Each row was made from one walk, in order. Every step used is in the known rows, and no mark comes twice. Write each row's walk.
Each row is shifted at random along 6 fixed directions that mean nothing.
Known rows:
X M N R L Y Z: [ 179  105  -24 -135  121  -48  -98   94   35  -53   -6  107   77   56
   16  147   83  -33 -167   -5 -107   95   90 -134  -14   30 -193  134
   21  380 -134  -32   75 -254  253  -52  -77  122  136   14  -87  -75
  117 -194   31  130  213  -98]
C R X M N F Y: [ -24 -193  191  -42 -147  -15  170  105   96   95  -45   43   -5   40
  -97 -172    2  -65  -41  -76  -23   24  -63  133   -1 -263  -13  193
  -62 -225  127   15  204  169  174  -90  -85  -16   47  -60 -162 -188
    9  185  137  126   -1  289]
M N R L Z Y F: [  14  242 -257  140   81  145  206 -105  -86 -187 -139 -289   88  -70
  214   19    4  -31   36   41   43  -31 -115   -3  102  211  174 -174
 -138 -165  -72    5 -225   37   72  226  105 -209 -102  207  165   12
 -181  128   -6 -297  -34   72]
N M X Y F Z: [  48  -31  222 -178   71 -234  -98   18   71   93 -408   89   27  185
    6  -27    7    4   89   54  -40  268  282   20 -120  -75 -168  155
  142   41   51   -9  -21  -50 -145  -38  -98  111  145 -207 -163 -253
   15 -181 -111  117  -16  348]
X M N Z Y C R L: [  53 -128  -34 -100 -149  250   60   29  -38   33 -103  -75   83 -123
  277   41 -132  140  -31 -163   23   49  -16   45 -175 -162  -24   25
  -95    0   75   21  281  193  352   86  168  -30  -64   42  -45  -79
  -44 -126  -73    5  -62  -56]
C R Y M: [ -19 -126  -48   51  -84  100  102  -47 -318  -54  -14 -156  -30   27
  -22 -103 -215   55  -61   68  -56 -126 -110  264   -8 -196  151 -213
 -172 -123  -53  149  190  -77 -102  137   68 -141 -133   93   82  -61
 -211 -170  258  -17 -314 -119]
R L Z Y M: [-203   35  -47   96  155  124   73  -16 -125 -177  264   71 -108  -17
   48  -92  133  -49    2  120   65 -123   62 -114   28  180  251  -87
    6   41  -53 -150  116  -14 -267 -139   30 -116  -74   48   56  235
  -53  -74  217  -52  -11  -68]
F Z Y M N: [ 156  -82  -31  -89   32  147   28  -52 -135  -80 -149 -174  -75   78
  -22   34 -104   18 -102   80 -141   -4  -22  126 -154 -258  125   -6
   15 -159  105  141  297   65 -164  196  -84 -123  152  134   82 -182
  -82 -275  -37 -149  -53  132]
X M N Z Y: [   8  211  -16   93  -83  173   93   68  281 -108  341  -34 -126  101
  113  -26  173   52   66  -27   67   90 -115  -80  323  235  216  133
  -11   73    5   69  216 -101  222   15  -67   79   81  128  128  230
  -53  255  -40  -87   51   54]
N M X Y Z: [  51   93   54   67  -16 -108 -345   91 -158   -1  -11   72  -67   78
 -150   28   93 -128  -94   72 -128  -16  136  -21  115   29 -137   -1
  -16  197 -179   -8    9 -363 -381  -97 -198  226   92  -51 -137  -83
    4  -26  116   58  -36  -30]
R N F Z Y M: [-103 -173  -27 -129  -69  -32   42 -115   28  -14   79  242 -206  353
 -288  -91  224  -36  249    4   53  152  103  -80   35   10  156 -207
  244  133  -99   43  270 -171 -441   86  152   82  100   87  299  159
   99 -307    7   65  292 -176]
L X Y M N R: [ -29 -124  -79  -89  -45  -73  -78   49   96   64  257   51 -273   92
 -151   18  226   69  219 -245  -84  185  -76  -88  103  -18   39  -55
   -3  264  -30   38  410 -150  431  -41  163   -1  141  213  137  220
  209  113 -230  126  201 -301]
F Y M N: [ 108  -37   85 -187  282 -129   14   -8 -289 -115 -166  115  127  -83
   88   73  -31   19 -122  140 -145  132  248   11 -440  -97   48  275
  -74  -15  248 -119  276  335   69  -50 -212 -224  -23  -73 -156 -226
  187 -358  -43   -1 -158  163]
M X L Z F Y C R: [ -32 -123  -55   90 -146 -105   94   -8  -36  164   50    0   -1  179
 -261   83   29  -12   87  -19  124 -117 -138   61  -59  -32   -8 -197
  162  -65  -44  115  -80  -25 -313   48  -42  106 -129   52   92   36
 -121   74   23  -11  -63 -181]
R M X L Y C Z: [  61  -95 -119 -237 -278 -155  134  -36  111  202 -115   37   52  168
  110  106 -228   67  -46 -303  106  -65   -2  -28  -94  -17 -236  -88
  135  148  199   78 -267  -34 -120  139  -40  103   12   18  104   11
   83 -330 -131  107  -40 -103]
M N F Z Y C R: [-203  -83  -23  173  -14  -52   44   65  162    7  385   74   15   22
 -141   40   70  -45  121   57   34  -52  -83  -33   32  118  188    5
    9   24   30  -60  -27   11   -6 -128  -73   57  -93  119   23  158
 -148   89  196    7 -114 -218]
N Z F Y C R M X L: [  87   76  -19  110 -243  -47 -151   31  -90   64   55 -200  -11   82
 -154    2 -108    2  -10  -43  102 -102 -146  160   34  -23 -144  -89
 -240 -111   13  152  -43   88   16    9 -157   72 -103  -37  -60   59
   15  303 -138  -77 -238  -19]
F Y M X L Z: [ 107  195    3  109  156   -7  -52 -128 -217  -99   81   16   56   57
 -181    3  151 -109  -41  175   68   58  166  -85   38  180   -3 -104
   20   20 -190   -3  -69  -24 -245   -8  -20   24    1 -140    6   10
   43  160 -164 -101  111    2]
Y C R L: [ 159   99 -234  200  -15  197  -11 -105 -244 -132  -18 -191  161 -184
  145  142 -162   25    1   20    2  193 -235   85  -43   99  114 -192
 -258  -53 -262  167   47   41  333  215  170  -28 -225   60  120  -45
 -111   50  120 -161 -139 -284]
R X Y C L: [ -99  -80    2  -86 -279  163   70  127  -28  261   14 -120   39  -59
  116   10 -288   90 -192 -228   47 -405  -71   68 -110 -246 -200   15
   79  -72  222   11 -227  -31 -105  -92  -90   38   46  -22 -226  -84
 -155  -91    1   74 -226  116]
R X L Z: [ -43   36  128 -152  -56  -57  -92  148  272   56  307   28  -16   74
  -94  -31  108   78 -101 -212  214 -207   67 -151   33   23 -286   94
   21  134  131  -42 -158   10  127 -187   85  116  188  -97 -216  156
  121  277 -319  148  181   67]
C L Z Y F: [ -38  106  -92 -132  -63    5  313   -6   98   46  -48   -8  -15  188
   18   30   93   38   50  -69  194 -222   14  -88   43  110  -36  -71
  270   76   46  -13 -277 -170 -164  115   67   22   49  129   83   23
  -91   29  -37  -85  136  108]
F Z Y M N R: [  85  -22  -21  -28  166  -39   44  -45   66  -59 -119  -38  -74 -113
   85   38   28   87  156   67 -191  370  -54  -39  -74    4  100  118
  -48   46  -60   -5  271   49  415   33   79 -114  113   84   86   23
  112  -36 -135  -59   54  -10]
F Z Y C R N M X L: [  34  -35   64  -41 -151  -85 -183  -27  -23  110 -129  -82   17    6
  -40  -24 -119   54  103  -30   36   91   32   86 -198  -84 -146  -69
 -254  -99   63   11    6  259 -185   56  -34  -14   22   -7  -71  -19
  102   64 -295  -54 -104  203]
R N Z F: [ 125  -38  225 -193   35   54   70  187  363   18 -264   18  -28  -92
  151   62  -21  147 -202  -20   33 -174  -42    4   45 -250 -215  367
  331    7   61   27 -201  -63  377   11  136  121  112  -95 -163  -70
    2   10  -58   43  238   62]
C Y F Z: [-112  105  -81   77  134 -134   92 -100   38  -99  -21   14   88  109
  -33  -57    5   -7  254  110   79  188  106  -80    3  375  186  -58
   35  -47   40    3 -188   72  -22   14   29  -18  -63  -83  150   46
  -35  -44  -21   -7  -35  -67]
C Z Y M: [-106  -20  -69  -48   17    8  168  -42 -153  -43  103  117 -125  111
   46   -6    4   16   12   57   44  -59   33  -58  -43  109  188  -55
  129   93   29  -58   86  -74 -304  -16  -15  -53  -32   67  126  179
   33 -227  245  -81  -30  -12]
C R N M X: [  56  -78  225    9  131 -115 -200   73   80   68   22  174 -141 -264
   38  -32  118   27  181  -17  -94  231   67   48  -12    6 -114  218
 -212  139   -1  -58  277   36  187 -124  -20   71  100  -92 -184  -42
  301  207  -26  203 -113   21]
X L Z F Y M N R C: [ -16   -4  -38  -21  201 -237  -75   58   69 -137  -19  140  150 -266
  185   81  107   41   10    7  -65  221   29 -160 -123   87    3  198
 -180  196  -23 -164  121   10  492 -158  102  -43  -84   -7  -79   72
  154  -71  -95  126  -45 -339]
Z F Y M N R X: [ -21 -164   82  -92   18  -55 -147   72  153  111  -89   -6 -121  -82
   52  -59   50   90   55 -219 -100  164  -95   49   14 -152 -144  102
 -162  -73  105    7  237  104  326  -98   89  -73  107  -96  -89   30
  240  245 -118  170  -19   93]
Z F Y C R: [-216  -61  -25    4  -46 -318  164  154   68   70  153   99  123   16
   20   58  -56  118  125  -51  176 -112 -167   -6 -291  155    6  103
  -20  -40  292  -59 -169  296  -32 -151 -189  -57 -266   51  -61  185
  -21 -115   87   75 -342  -40]
N F Y Z: [  11 -221  142 -173  -89 -201   34   76  236   96 -232  277  -45  194
 -271  -72  105 -116 -110   46  -20  -77  131  -99   18 -223 -173  120
  389   85 -125  -47  -73 -257 -300  -66  -27  251  195 -119  -84 -249
    0 -185  140  198  339  -41]
R Y F Z: [-110  174  -58  320  214  -61  -24  -85  158 -200   89 -111   82   19
  -57  -75  -15 -159   95  209  -22  138   21    8  305  317  285  -77
 -175  -99 -156   41 -211 -115  109  -88   -8    2  -62  -81   56  -14
 -235  130  240  -10 -139 -122]
C Y M X L: [   7  -68  -42   65 -189  124 -165  -43 -320  101  139 -152 -221  122
 -257 -131  -66  -73  -24    2   36 -237   40  118   11 -144  -42 -244
 -129  -72  -52   84  128  -43 -221  -27   57   22   -3   -6  -22   23
   59  309  -35  -91  -34 -147]
R M X L: [  43   99   84  -32  164 -198 -353 -197 -223  -52   21  158   87 -120
  -60  -54   43  -52  147  143   -5  218  365  -52 -153  171  -89  -52
 -273  127  -82 -173  -40  235   83  -73   60  -38 -129 -189  -80  -19
  319  129 -254    0  -13  -57]
Y C L X: [  14   66  -34  240  157  274  -90 -100  -38    7  169 -147   50 -202
  107    5 -114  -98 -259  138  -63 -267 -102   38  245 -121  203 -153
  124 -145 -271  -22 -265 -123  -43   99   32 -101   69    9   -7 -133
 -270  108  227  -86   70   26]
F Z Y M N R X L: [ 123   65   32  -59   62  -56 -311 -127  -69   42   62   72   12  141
 -195   94  128   -5   74    3  -61  382  177  -76  -12   61  -83  -75
 -161  176 -217  -17  172  -18  204  -23  126   61   96 -128   -2   56
  293  305 -268  -33  243   -2]
R C Z F: [-147 -142  -31 -109 -102  -79  197  116  387   33  -41   84 -120 -123
  102   20  -85   89  -35 -153  121 -326 -173 -100   92  -21  -55   98
  273   49  158  -30 -322 -131  123  -73  228  115  -37   59   60  162
  -55  -43  150   64  141 -233]
F Y M X: [-111 -246    2  -69  -78 -160  -84  -88 -125  132  -36  224 -337  211
 -241 -245  201  -72  282  -68   36   74  147   29  -24  -50   -4 -159
   77   -8   94   47  415    9 -519  -78  -13   30   12 -108  128   29
  231  -96  -72  198  -82 -155]
R M X Y C Z: [-141   35 -248  160 -278  -36    4   -8  -54   54  203 -126  -21   15
  105   36 -206  -56   23 -266   68 -165 -138    7  153  231   66 -215
 -140   -3  171   83 -246  -58 -191   -6 -103   63 -135  110  121  215
  -62 -124  124  -10 -325 -269]
N R L Y: [ -25   52   14 -136  121  -26  160  118  296  -41   34   29   73 -137
  341  -38  -23  101  -42 -173   44  149  -87 -104  -36   72 -121  195
 -165  171   -8 -119  -70  117  746 -113  112 -118  -63  -23 -112   88
   50  103  -69  202   47   59]
R L Z Y M N F: [-135 -168  127    2  -88  290  110  199  152 -132  207  -80 -135 -207
  -24 -221  -10 -105 -245    4  -73 -365  -28   42  118 -339   -4  242
  -54 -154  140 -134   96   24  263 -186   57  -73  122   74 -232  -62
 -159  187  198   -6   97   51]

Which walk is each row?
[  43  148   65  -66  113    3   55   75  141   35  109  168   12   -1
 -150  229  221   39  -17  -20    9  -74   30 -200   63  160 -203  130
  365  290  -76  -67 -222 -290   64 -120   41  196   24  -69  -12  147
   71  193 -131   30  323  -84] | M N R X Y C L Z F
[-239   86 -152  213   -9  317  138  -56   46  -60  188 -207 -106  -41
  122 -151   77  -96  -10   -4   85 -360   23   13  413   86  369 -192
    3 -193   42  -89 -131  -25   12   32   91 -186  -23  213  108   70
 -296  225  165 -178   30    7] | C L X M N Z Y F
[  46   29   -9 -130   76  106  203  -39  -72  -50 -298  -15   76 -166
   59   94  -24  122  -66   63  -24 -155    0  -49  -98  -89  -88   14
  317  -11   -6  -41 -225  -68  -50  128  183  -50  -42   29   84  -23
 -132 -185 -177 -118  186   28] | X Y M N R C L Z F
[  81 -165   85  -61   34  177 -220  -93 -143   92   24  -32  -59  -10
    8   -2   29  -52   -9  -36 -178   37  186   99  -47 -274   71  -87
  -65  -34   84   19  385   49  -49   74   53  -50  125  111   -3 -206
   78  -84   -9    7   85   44] | Z Y C R X M N
[ -46  -30   39   -1   13  144  -29  -54  193   32  185   27   73  -56
   27  -20  -27  -12  -77  -17  -19 -141  -15  -35  125  -90   77  -35
  154  -18  -46  -80 -121    1  -33   83  -18  -48  149   12   34  -39
 -124  -58  -43   68  127  130] | R M N F Z Y C L X
[   6   94 -120  -97   78  -93  218   29  173  -50 -129   84   92 -127
  186  211  -72   77  -26  -58    8   -2  -90 -159  -98  210  -93  142
  171  145  105  -92 -351   35  242   -5   54  -13 -174   19  112  154
   63 -116    3  -61  135 -114] | M N R L Y C Z F
[ -73 -117   47  -44 -194  -76 -164   55  163  138   68    7   41  110
  -10  -66  -31   93   99 -190   58  121 -130  102   15  -71 -164  -24
 -140 -108  119   98   18   82  -60   33    4   62   38  -90  -28   61
   50  121  -66  134 -178  131] | N F Z Y C R X
[  21  -84  109  -45 -105 -191   -3  183  235  160   49  148  -80  285
 -118  102  129  -83  -84  -63   42  -74  -18  -73  -15  -90 -114  160
  322  121   82   56   59 -216 -215 -180 -279  246   22  -27  -73  -49
   23 -104  133  178   94 -123] | X M N Z F Y C
[   8 -130  126  -52 -117  -18   -4  184  -53   36 -283 -116  128  -64
   36 -122 -221  -43 -309   41 -100 -264  -44  166 -135 -365 -167  215
  -94 -291  209  -18  -41  162 -168  -65 -250  -51  125  -60 -314 -300
 -116 -200  208   27 -199  391] | C R X M N F Y Z
[ 109  148   -9    8 -132  -68 -193  -44 -229  -13  115    2  -91  249
 -295  -50   57  -75   56  120   41  119   70   35  -26   50 -132  -57
 -149   66  -82   85  125  -44 -210  -26 -105  102   23  -90   -7   84
  176  205 -142 -136   -2   73] | N F Z Y M X L
[  -1  286 -116  143   51  109   74  -69  -69 -112   19  -89  105  -66
  -49  108   25   13  -17   88   77 -155 -142  -57  138  255  -14 -149
  171  -78 -100   53 -466 -116 -268  111   38   16 -163    0  177  154
 -174   98  -64 -197   97   14] | R X Y C L Z F
[ -41 -197  253    4   66  -21    6  114  347   56 -106   16   11 -292
  176   48  -91  104   60  -32  -66  126 -109   58  -56 -148   64  155
 -109  -48  -36  -75   19  105  174    8   49   -9  130  113 -136  -89
  -47  -40   99  132   23  168] | F Z Y C R N M
[-119  -18  -31  -67 -226   52  185  125  197  215  290  165  -45   79
 -122   87   59   78   50 -244  137 -181  -44 -121   44  104  -83  118
  218  162  257   11   40  -73   54 -214 -151  163   39  -36  -25  145
   74   20  -79  183   24 -134] | R X M N Z F Y C L
[ -86   86 -130   81   57 -108 -167  -43  -76 -103   88  -44  126  -25
  -85  -39  -55  -74  -65   77   19 -173   56   -5   49  136  -11 -183
 -207   17  -38  -75 -288   58 -170    7 -109  -77  -89   49   20   48
  -94 -129   -2    8 -116 -118] | C R M X L Y Z
[  32   50  113  -27 -113  108 -133   84  -47   42  247    0  -28  148
   97  -86   40   -5    9  -45   29   49  -41   40   58  -82  -19    5
  -53  110   -2   45  301  -44   53  -25  -34   50  106   79  -54   66
   59  -72  131   54  100  282] | N F Z Y C R L X M
[  -6 -135  211 -202  -29  -95  332  213  335  121 -184  106  -67   68
   19   -9   81   71  -26 -153   85  -78  -98  -84 -152 -132 -165  301
  256   -1  165  -45  104   95  185 -204  -35   67   77  -69 -163  -16
   77   66  -30  184  194  281] | X M N R L Z F Y
[   5  -59  114  202  157   75  -93   63 -257   15  -28   10 -139  -89
  -45  -80   68 -127  -87  159  -99  -77   53  160   57 -104   58  135
  -84 -119   -5   -4  276   11 -123 -202 -186  -19  -32 -198 -204  -49
   77  145  281   37 -315  -19] | C R N Z F Y M X
